Below is a small trained network, with its code and all its weights. Each question gives an input and a class and asks what happens when units are switched off, that is, made to give their printed mean instead of their output.

import numpy as np


def w(rows, s, z=0):
    codes = np.array(rows[::2]) - 128.0
    scale = np.full(codes.shape[1], s)
    scale[-1] = z or s
    return codes * scale


def f(y):
    return np.maximum(y, 0)


def log_softmax(a):
    a = a - a.max(-1, keepdims=True)
    return a - np.log(np.exp(a).sum(-1, keepdims=True))


def net(x, mask):
    res = np.array(x, float).reshape(1, 5) / 4 @ E
    y = f(res @ A[0][:, :-1].T + A[0][:, -1])
    res = res + np.where(mask, y, B[0][:, -1]) @ B[0][:, :-1]
    return log_softmax(res[-1] @ U[:, :-1].T + U[:, -1])


A, B = {}, {}
E = w([
[217,50,191,98,160],'x0',
[130,182,254,144,234],'x1',
[18,68,135,143,93],'x2',
[151,145,244,173,58],'x3',
[106,191,185,12,154],'x4',
],0.0079)
A[0] = w([
[122,95,167,199,143,164],'N1',
[111,116,192,79,189,88],'N2',
[185,111,129,89,118,182],'N3',
[197,98,217,65,149,134],'N4',
[181,185,76,159,151,122],'N5',
[117,94,169,33,87,155],'N6',
[80,223,93,63,72,174],'N7',
[168,115,120,176,39,173],'N8',
[231,167,73,111,166,181],'N9',
[137,140,152,185,178,149],'N10',
[105,51,89,165,96,169],'N11',
[127,80,146,128,158,108],'N12',
[129,95,207,202,197,118],'N13',
[84,145,113,147,35,172],'N14',
[86,144,205,155,176,170],'N15',
[115,133,71,103,158,202],'N16',
[138,106,114,171,9,161],'N17',
[55,65,148,113,187,255],'N18',
],0.013,0.0046)
B[0] = w([
[120,137,149,170,82,195],'N1',
[127,97,169,110,95,217],'N2',
[126,85,80,93,112,193],'N3',
[173,148,106,37,60,254],'N4',
[174,105,100,167,73,189],'N5',
[109,79,129,46,155,208],'N6',
[136,221,63,71,190,235],'N7',
[70,103,99,128,74,219],'N8',
[192,17,93,171,108,239],'N9',
[177,131,169,160,93,187],'N10',
[61,91,142,175,179,221],'N11',
[158,148,95,133,153,159],'N12',
[178,191,164,179,83,225],'N13',
[48,160,95,137,102,218],'N14',
[151,173,229,128,129,235],'N15',
[153,155,82,165,182,203],'N16',
[18,105,87,139,64,235],'N17',
[135,136,185,169,251,227],'N18',
],0.02,0.01)
U = w([
[135,91,111,184,224,91],'0',
[167,81,111,60,134,72],'1',
[94,143,158,102,179,63],'2',
[195,57,78,189,126,253],'3',
[172,208,196,210,70,172],'4',
[150,222,29,176,160,133],'5',
[2,120,112,196,86,75],'6',
],0.0092,0.0021)

Each question gives the input, the list of numbers given to net, and the class t.
The units are the neurons (one row each of A and B). Each row of codes is followed by its name. A weight is (code - 128) times the scale printed after its matrix; where a second scale follows, it is the last column's (A, B and U).
mask holds one flag per neuron, in row order. A switched-off neuron (its flag False) gives its mean, the last column of its row in B, instead of its output. The means were averaged over made-up inputs and are rounded, as every weight is.
A unit's drop is (log p(t) with every unit on - log p(t) with that unit switched off) / (log p(t) with every unit on - log p(t) with every unit switched off).
The circuit of an input: a set's keep is (log p(t) with only the set's units on - log p(t) with every unit switched off) / (log p(t) with every unit on - log p(t) with every unit switched off). Starting from the 12 units with the biggest drops (on a tie, the unit counted first), units are removed one at a time, each time the one whose removal leaves the highest keep (on an exact tie, the one counted first), for as long as the keep stays at least 0.8.
units of the circuit, in order: the units of the circuit, biggest drop first
most important unit: the unit with the biggest drop
k most important neurons: the k neurons with the biggest drops, biggest first
drop when u is switched off: that unit's drop, to one decimal
input [-3,-7,4,1,8], class 5: units of the circuit, in order	(N7)
input [3,-2,4,-3,4], class 0: units of the circuit, in order	(N18; N4)
input [3,-2,-3,3,0], class 1: units of the circuit, in order	(N4; N13)
input [-1,-5,-6,7,4], class 1: 2 most important neurons	(N11; N7)
input [8,-7,1,-6,-5], class 6: 3 most important neurons	(N11; N17; N8)
input [2,-7,0,-6,4], class 5: 2 most important neurons	(N7; N16)
input [0,-6,6,-4,5], class 5: 3 most important neurons	(N7; N16; N9)
input [8,-1,1,8,-3], class 6: 4 most important neurons	(N17; N8; N3; N18)
input [-5,2,-2,-6,-8], class 3: 2 most important neurons	(N5; N7)
input [-6,4,-5,-2,-5], class 3: 2 most important neurons	(N9; N15)
input [1,-1,6,2,8], class 2: 2 most important neurons	(N9; N18)
input [-4,1,-6,-2,-1], class 3: drop when N9 is switched off	0.5
input [-8,3,5,-8,5], class 5: drop when N7 is switched off	0.3
input [5,-1,-7,4,2], class 1: most important unit	N4
input [2,0,-5,4,-8], class 6: drop when N17 is switched off	0.7
input [6,-6,-1,7,2], class 6: drop when N8 is switched off	0.3
